B:
0: [ 100 -223  -65  251   92  120 -111  115  -53  -39   31 -156  119 -193
  164   65    0   79  -71 -193  -55  308  -49  225 -261]
1: [-450 -218 -232  169 -140  265 -231  170  172   75 -321 -347  184    2
  280  200   13 -138  134   33  412  295 -203 -239 -292]
2: [  83  156   98    9  -49   84  227   89  -35  -17   16  181   98  -49
 -165 -117  -18  147  -10  -90  -78 -295   76  105  145]
3: [  45 -154   61    9  111 -153  -11  174  230   34  -90 -148 -143 -131
 -229  120  -87 -219  -41 -236 -201   85 -184  100   65]
4: [-111  -44  -76   21 -165  -56 -223 -134 -179   79  -80 -220  126  -80
  192  -57   40  199  -79  152 -124  102  246  -92  -60]
5: [ -57  -46   16  -94  -11 -100   17  114  115   32 -104  -59  -61   -1
 -150   36 -121  -67    0  -38  -62 -107  -67  -42   93]
6: [ 203   40 -101   39  125   24  273   20  -44  -56  168   65  105   23
   15  -50 -241  305   13 -115   51  -81   77  147 -118]
7: [ 162   -1   97 -266  140  -82  132  151  186  -51   31  169 -150  124
 -273 -109 -179  -74  -63 -108 -120 -342  -62  108  180]
8: [ 109  209   77  -47  -99  111  221   22   -8  -26   33  235   97  -42
  -50 -190   18  115  -57  -76  -47 -392   66  111  125]
9: [ 182   85   37 -170   68  -64  183   34   79  -32   81  150  -46   54
 -133 -139 -143   72  -70  -83 -111 -308   39  105  113]
10: [ 110   85  -91 -126   37  -43   59 -146  154   52   49  -53   -4   43
   88 -125  -78   49  -87  -73  -59 -131  105   32  -44]
11: [ -65  -52  123    1  -86  309 -270   76  -24   19 -116   26  142   -5
   57 -191  284  -24 -119   11 -109  -78  140   76   26]
12: [-107   71  181   96 -195  200  -66  166  222   58 -232   57   28 -250
  -69  -61  307 -351  -85 -221 -118 -192 -184   84  159]
13: [  26  229   55  228 -293  158 -223 -399 -276  178  -13 -168  318 -298
  313 -280  471  313 -218   46 -395   63  571   85  -16]
14: [-356  -33  126  191 -324  235 -246  184   -5   90 -352 -106  166 -232
    3   32  328 -190    1    2  -28   -4  -71  -94  105]
15: [ 218   76   17  -28   92  -62  144  -55   24   14  114   22   19  -36
  -77 -109  -82  159  -86 -132 -200 -114  148  160   34]
16: [ -50   61  -68  -99  -39   30   13  -43  155   63  -65  -68   31   52
   55  -74  -37   -2  -25  -15   32 -134   53  -64  -10]
17: [-191  201 -319  411 -379  342  -25 -337 -295  107  -34 -232  535 -227
  715 -100  205  476    0  109  264  186  340  -96 -413]
18: [ 399   36   61  -76  277   91  335  154   31 -140  261  293   13   99
 -180 -157 -216  212  -61 -227  -72 -276   31  339    6]
19: [ 556  -26  -49 -280  549  -76  335  -16   20 -114  431  170  -65  386
 -250 -198 -453  468  -54 -121 -148 -166  309  314  -62]
20: [ -73  -33 -159  249 -196   40 -176 -186 -275   71  -25 -276  265 -220
  368  -22   83  325  -67   83  -67  269  267  -12 -230]
21: [  37  -53   99   41    5   69   25  200  162  -18  -82   42  -24 -137
 -121    4   30 -184  -59 -220  -90  -92 -182  143   62]
22: [   7   73   53 -275   66  211  -47    0  147   31  -31   95   45  302
  -86 -247   44   51  -45   70   -6 -306  222  -22   96]
23: [ -18   31   65   -7  -40  -46   50   71   58   55  -82  -43    6  -71
 -171   -3  -15    2  -12  -73 -141 -101   34   15  125]
24: [  90 -118  -49  -72  136 -195   -3   29  111   30   14 -167  -94  -14
  -96   49 -198   12  -51  -97 -151   77   -7   53  -28]
25: [   4   79  -22  158 -222   32 -204 -266 -247  103  -19 -189  226 -239
  290 -150  234  262 -165   65 -267  109  370   38  -74]
26: [-110   44 -157  231 -283  116 -109 -155 -273   45  -41 -147  296 -224
  430  -70  101  299  -65   94   43  106  196  -34 -213]
27: [ -54 -117 -132   70  -44 -166 -193 -149 -220   86  -14 -342  108  -68
  141   33  -92  314  -46  138 -167  280  298  -67 -134]
28: [  58   -6 -242  115   77   69  248   18  -60  -38  111  -61  181   48
  161   48 -296  351   90  -51  247   61   44   37 -259]
29: [ 134  -29  -72 -356  321  -59  115  -14  132   19  123  -29  -61  452
 -233 -113 -335  266   42   80   -2 -153  272  -41   22]
30: [ 208   57 -101   98   70  149  331  117   82 -113  142  185  103  -79
  112  -51 -173   99  -19 -262  173 -171 -164  230 -160]
31: [ 309  164  141 -316   33  -56   60  -81  159  -32  121  270 -132   19
  -59 -337   29  -89 -246 -127 -301 -499   73  211  201]
32: [-167  -27  163  388  128  201  152  246  -10  166 -179 -281  222  -35
 -560  236   92  231  246 -167 -144  322  239   23  128]
33: [ -80 -150   26   -6  -44 -167 -216    2 -231   61  -75 -225   39  -30
  -92   24  -66  237  -32  169 -253  145  260  -64   57]
34: [ 311 -126  203 -163  331 -218  289  394  129 -124  110  216 -247   41
 -596   55 -351  -47  -12 -269 -255 -231 -199  283  249]
35: [  46   80   96 -132  -47  -25   63   60   92   13  -49   97  -37  -20
 -142 -115   -3  -43  -70  -60 -137 -289    8   40  169]
36: [  81   62  -61    6  -41  -19   30 -105   38   45   25  -68   61  -94
  122  -90   -7   79  -94  -81  -95  -58  100   65  -50]
37: [-236 -103   37   12 -142   85 -276   84  107   96 -261 -204   40  -70
   14   14  161 -181  -38   13  -63   62  -19  -99   32]
38: [  13   -1  -57  -17   38 -122    9  -71  126   92  -37 -199  -17  -28
  -49   19  -72   29  -30  -81 -140   59   93   -9   -6]
39: [ -36  -27   -7  -27  -19  -58  104  149   55  -10  -67   -3   -4  -29
 -113   45 -154   12   31  -56   21 -122  -94   -1   52]
40: [  37  -96  -46  -89  122 -202   36   47  143   48  -27 -180 -101   16
 -156   82 -210   -5    0  -82 -119   42  -13    0   18]
41: [ 144  115  -86   33  -57   44  -13 -225   73   59   63  -77   93 -137
  277 -164   97   66 -165 -121 -130  -43  149  116 -122]
42: [ 190   18   11 -224  189  -25   94  -14   42  -13  122   65  -18  219
 -151 -159 -179  206  -49    1 -119 -201  212   84   58]
43: [ 151 -118  -29  -61  218 -150  246  231  101  -73   72   25  -96   52
 -251  104 -368   72   49 -165    0  -57 -154  117    1]
44: [ -69 -130   96  -60   91 -167   81  281   62   13 -126  -72 -102   31
 -431  147 -225  -12   92  -47 -114  -36  -85  -27  186]
45: [ -33   11  -91   13   -9   -3   88   25   80   35  -45  -94   57   -4
   18   20 -120   71   20  -52   61  -23    4  -29  -56]
46: [-103  -35  -87  190  -95   78  142  184   79  -14 -114  -52  100 -176
   60  133  -94  -44   64 -162  174   15 -240   23 -106]
47: [ 169 -143  195 -121  139 -121  -20  267  266  -43  -52   85 -238 -115
 -302    1  -40 -357 -138 -287 -285 -153 -281  228  179]
48: [-403 -170  -70  277 -233  244 -284  171   77   96 -349 -312  184 -197
  193  169  205 -192   58  -33  163  278 -164 -135 -156]
49: [ -17  -40  -32  144 -105  -71 -180 -149 -245   96  -21 -248  159 -168
  116  -25   68  291  -79   74 -245  208  323   13  -60]
50: [ -75 -105 -192   49  -67 -106 -186 -168 -219   69  -11 -317  145  -23
  252    5 -111  340  -32  177  -50  247  285 -103 -191]
51: [ -56  -50 -206  148 -184  -32 -158 -183 -234   37   -2 -229  199 -178
  426  -33  -21  281  -84  109    1  186  182  -41 -252]
52: [ 198   63  -12 -168  232  194  250   97  140  -61  141  196   49  272
 -138 -166 -175  179   17 -100   96 -283   97  138   -8]
53: [ 153   62  107 -195   66 -144   -3  -57  148   64    9   -4 -114    4
 -193 -145    4  -53 -139  -93 -327 -201  134   87  184]
54: [-105 -106  271  204   61   52  543  798 -378 -191  -85  352  127   21
 -842  282 -433  401  366  -24  137 -257 -193   79  344]
55: [ 375  -18    2  -66  178   -2   73  -40  -62  -88  240  122   13  -14
   57 -198 -103  214 -177 -138 -209 -103  148  303  -75]
56: [-180  377 -139  519 -546  562   32 -299 -448   87  -50   -2  686 -345
  665 -247  457  547  -32  102  186  -22  444   -7 -257]
57: [  12  135  105  -74 -126   39    6  -22   93   56  -75   63   24  -82
  -52 -155  129  -64 -101  -69 -172 -262   69   39  156]
58: [-125 -316 -139  217   28  124 -256  144  -61   -8 -103 -283  136  -96
  209  137  -31   53   -1  -37   81  394  -62   27 -291]
59: [-117 -173  153   69  -74  268 -218  316   76  -40 -199   57   53 -109
  -49  -24  193 -237  -63 -116  -31  -51 -187  113   44]
60: [ -13   91  129  -48 -119   -3   47   86   65   35 -104   81   -2 -106
 -155  -84   67  -76  -61  -75 -159 -261  -12   33  197]
61: [-130   -8 -171  104 -207   55 -184 -174 -240   61  -50 -208  241  -87
  369  -78   37  310  -52  179   22  123  272 -101 -188]
62: [ -72  -12   -5  158 -188   10 -165  -92 -285   66  -57 -167  200 -184
  139  -57  111  277  -68  103 -188  121  276    0  -35]
63: [ 196   84  -89 -200  208  -50  196 -104  105   25  152   -2    8  233
  -86 -129 -240  255  -11  -32  -42 -152  240   49  -15]
64: [   7  -57  -87  -42   87  -65   91   70   97   14  -15 -101    0   56
  -65   48 -209   73   33  -57   32    0  -13   -8  -48]
65: [ 372  228   36    5   47  378   87 -206  -26  -40  245  266  227   -5
  264 -434  238  248 -233 -167 -145 -283  330  346 -101]
66: [  69   96   84 -202 -100  -79  -91  -74  191   50  -63   40  -98  -78
    7 -195  106 -206 -191  -80 -241 -288    3   47  158]
67: [ 254  -12  -43 -149  280  -47  285  108  148  -66  165  106  -59  172
 -196  -43 -325  147   12 -159    7 -171   -5  162  -15]
68: [  19   61  -96  131  -80  105   95  -29  -14   18    2  -39  162 -116
  167  -47   -7  145  -22  -88   51  -21   45   62 -124]
69: [-72  64  -1  35 -86  13  79  40  46  59 -97 -60  71 -65 -65   6 -21  51
  22 -41 -22 -94  34 -38  57]
70: [-198  114 -135 -108  -50  266   97    9   88   58  -99   -6  205  289
   52  -98  -80  207  129  138  317 -197  167 -194  -53]
71: [ -79   -3 -213   72 -214    7 -228 -274 -145   80  -32 -257  190 -142
  493 -101   67  204 -125  120  -12  142  221  -75 -243]

[-151 -363 -303 -250 -157  -90  -33  402 -361  -23   21 -103 -217  173
  295  219  432  407 -114   86   49  127  362  -98  -28   20   78  -92
   36 -434  145  -65   -9  213] : 33
[  95   -5   13   88   58   72   57   35   -4 -130   10  -12  -72  -56
   91   40  119  -58 -129  -73   23  -14   -1   58   89  -54   46   53
   33   82   51  -49  -17   72] : 57
[ -63  -71  -62   80   13   89  -46  -31   70  -86   22  -94 -121    2
   25   53  110   85 -246  -61  -10  -42  -13   10  109   59    2   82
   18    3  164 -159   37   69] : 22
[ 146   40   69   70   26   70  -16   35  -83 -113  -54  -25  -59 -128
   90   31   77  -58  -56  -85   80   19 -112   96  158 -129   52   53
  -27   72   99  -98  -23  -23] : 2
[ 260  276  234  324  202  122  110 -256  255 -121  -23  114   23 -282
 -173 -104 -163 -490  -38 -139    6 -149 -347  131  120 -125   -5  168
   91  433  -53   10   23  -90] : 65
[ 46  19 -19  43  51  26  58   5  25 -87   5  -9 -84 -54  43  49  84 -63
 -99 -33   4 -15 -13   2  66 -39  41  63  49  55  66 -35   2  64] : 25
[  96  246   10 -236   62  -54  107  -89  153    8  130  121  116    1
   26  -47 -145   42   45   42  -62   72  -38  -61   23 -120  134  -62
  -60  209   25   77  -15   64] : 44
[ 149  -40   32  -84   -1   27   -6   99  -50   81  -88   -6 -145  -68
  -66   17  -11   48  -55   79 -108  -21 -100   13   11  -91   96  -58
   34  -95 -121  -57 -107   90] : 0
[  84  -70  -12   83   58   80   92   53   47 -115  116   54  -37   16
   59    0  130  -14 -184  -56  -26  -52   93   42   10   -3   46  -12
   87  105  -43   13   17  148] : 66
[ -43  -62 -123 -191 -101 -107  -91   41  -15  156   81  126  -23  -28
 -134  -16   -1  117   56  101    5    8  -67  -95  -74  -52   25  -77
   61  -78   37   28  111   -5] : 58
[  45  -65  -35  -41  -63    0  -97   37  -30   59   64   93  -15  -67
  -79  -43   22   70  -24   -1   45  -17 -112   17   -2  -69    8  -49
   42    6   39  -33   83  -25] : 61
[ 110  -37   93  132  -71   13 -222  -31  -99   77 -147   26 -129 -298
 -234  -13  -20 -167   62  -19  137  -65 -383   76  141 -139  -49   83
   51  -42   96 -131  120 -221] : 17
[  4 -39 -67 -97 -46 -47 -43  36 -11  58  53  76 -45 -41 -66  10  36  54
  -6  50  14   0 -40 -49  -8 -54  33 -32  53 -31  45   1  74  20] : 67
[  7 -12 -75 -75   4 -30  45  45   6 -19  59  38 -59  -2  28  41  80  32
 -57  24 -13   9  41 -49   8 -35  53  -3  47  -2  43   9  24  88] : 37
[  60  -36   -7  -44  -64  -23 -106   27  -62   57    2   69  -48 -116
  -95  -10   16   14   20   18   64   -3 -152   10   54  -99   19  -14
   30  -25   63  -44   87  -64] : 6
[   1  145  -62  178  166   61  154  -75   93 -174 -107  -98 -129  -98
  163   94  114 -220 -115 -131   -7  -40  -78   24   53  -12   -9  228
   76  169  157  -94 -115   66] : 13
[  -8  151  -72 -157   64  -64  126  -92  198   16  133   96   27   27
  -30   -3  -67   -6  -27   61  -97    2   22 -116  -38  -22   82   -4
   38  144   19   79   20  114] : 3
[ -18  -69 -111 -195  -79  -79  -48   69  -15  111  100  107  -24   15
  -77   -6   24  145    7   95  -16   18    9  -80  -56  -47   52  -92
   46  -71    9   31   80   52] : 50
[ 59  15 -21 -44  -4 -15  -5  34 -47 -21  -8  18 -66 -71  19  41  59 -10
 -15   3  36  22 -57  -3  70 -91  48  21  12   3  78 -35  19   6] : 69
[ 145  -33   98  163   14  143  -74   18  -56 -137  -32  -47  -67 -124
   45    1   88  -20 -162 -124   86  -20 -129  146  196  -87   25   54
  -30   81   96 -153   15  -28] : 8
[ -26  -82  -82 -164 -144 -125 -182   24  -51  209   30  136  -48 -111
 -245  -27  -38   62  115  120   57  -11 -182  -86  -39  -84   -9  -65
   72 -122   50    5  168 -107] : 1
[ 117  412  155   49  102  -10   -5 -433  424   30  186  264  240 -217
 -322 -212 -372 -306   96  -66   39  -78 -409   -3   84 -119   -9   71
   -3  533   92   80  213 -202] : 68
[ 86 -40  -5  11  -1  43   0  52 -21 -53  70  55 -22 -36  31 -12  77  32
 -93 -41  24  -9 -14  45  42 -64  44 -27  31  58  18 -24  30  51] : 9
[  39 -121  -37  -14  -66   -8  -78   43   -7   73   94  120  -34  -53
 -141  -46   41   35  -45   29   20  -54  -62   -6  -37  -40    4  -62
   94  -14  -26   10  121   12] : 71
[  45    9  -73 -170   -1  -18   69   95  -32  -51  115   45   17   67
  153   27   93  157  -65    8  -13   75  120  -25   18  -67  109  -76
  -23   32   50   16  -18  129] : 34
[ 22 -39 -48 -81 -51 -41 -61  34 -34  57  24  64 -55 -67 -75  12  32  39
   4  44  29   3 -73 -30  22 -68  33 -19  41 -41  56 -18  77  -8] : 45
[ -41   93 -144 -108   43  -51   80  -10   63    4   48   51   -3    0
   87   17   33   20    6  -13  -23   24  -24  -62  -79  -36   29   30
   45   94  100   13  -34   72] : 49
[ 165 -135   49   97   40  104   35  144  -84  -24 -133  -75 -233  -77
  -10   61  113  -42 -172   15 -102  -78  -38   70   33  -45   65    9
   98 -112 -151  -96 -137  145] : 41
[ -3 -70 -68  -3 -15 -18  -3  24  26  20  59  65 -78 -33 -77  19  76 -11
 -69  31  -8 -51  -7 -40 -23 -11  14   7 105 -14  11   6  78  61] : 10
[  90  -21   21   85   44   63   37   39  -23 -113   -2  -18  -94  -68
   61   45  113  -59 -122  -55   27  -19  -10   51  101  -58   44   49
   37   45   47  -56    0   59] : 11
[-310 -322 -253   30  -69  202 -147   40  102 -167  111 -315 -204  270
  196  124  291  570 -612 -102  -77  -25  245  -22  156  286   -9   44
  -73 -184  347 -366   25  259] : 47
[ 26 -41 -44 -66 -47 -40 -60  41 -44  46  16  57 -63 -77 -66  18  41  20
   3  36  37  -3 -79 -25  25 -75  25  -9  45 -44  56 -22  70 -13] : 20
[ -52  -22 -149 -210  -29 -100   47   59   26   65  104   77  -39   57
   -5   45   57  111  -10  103  -52   26   94 -126  -75  -16   68  -57
   61  -55   28   61   42  119] : 40
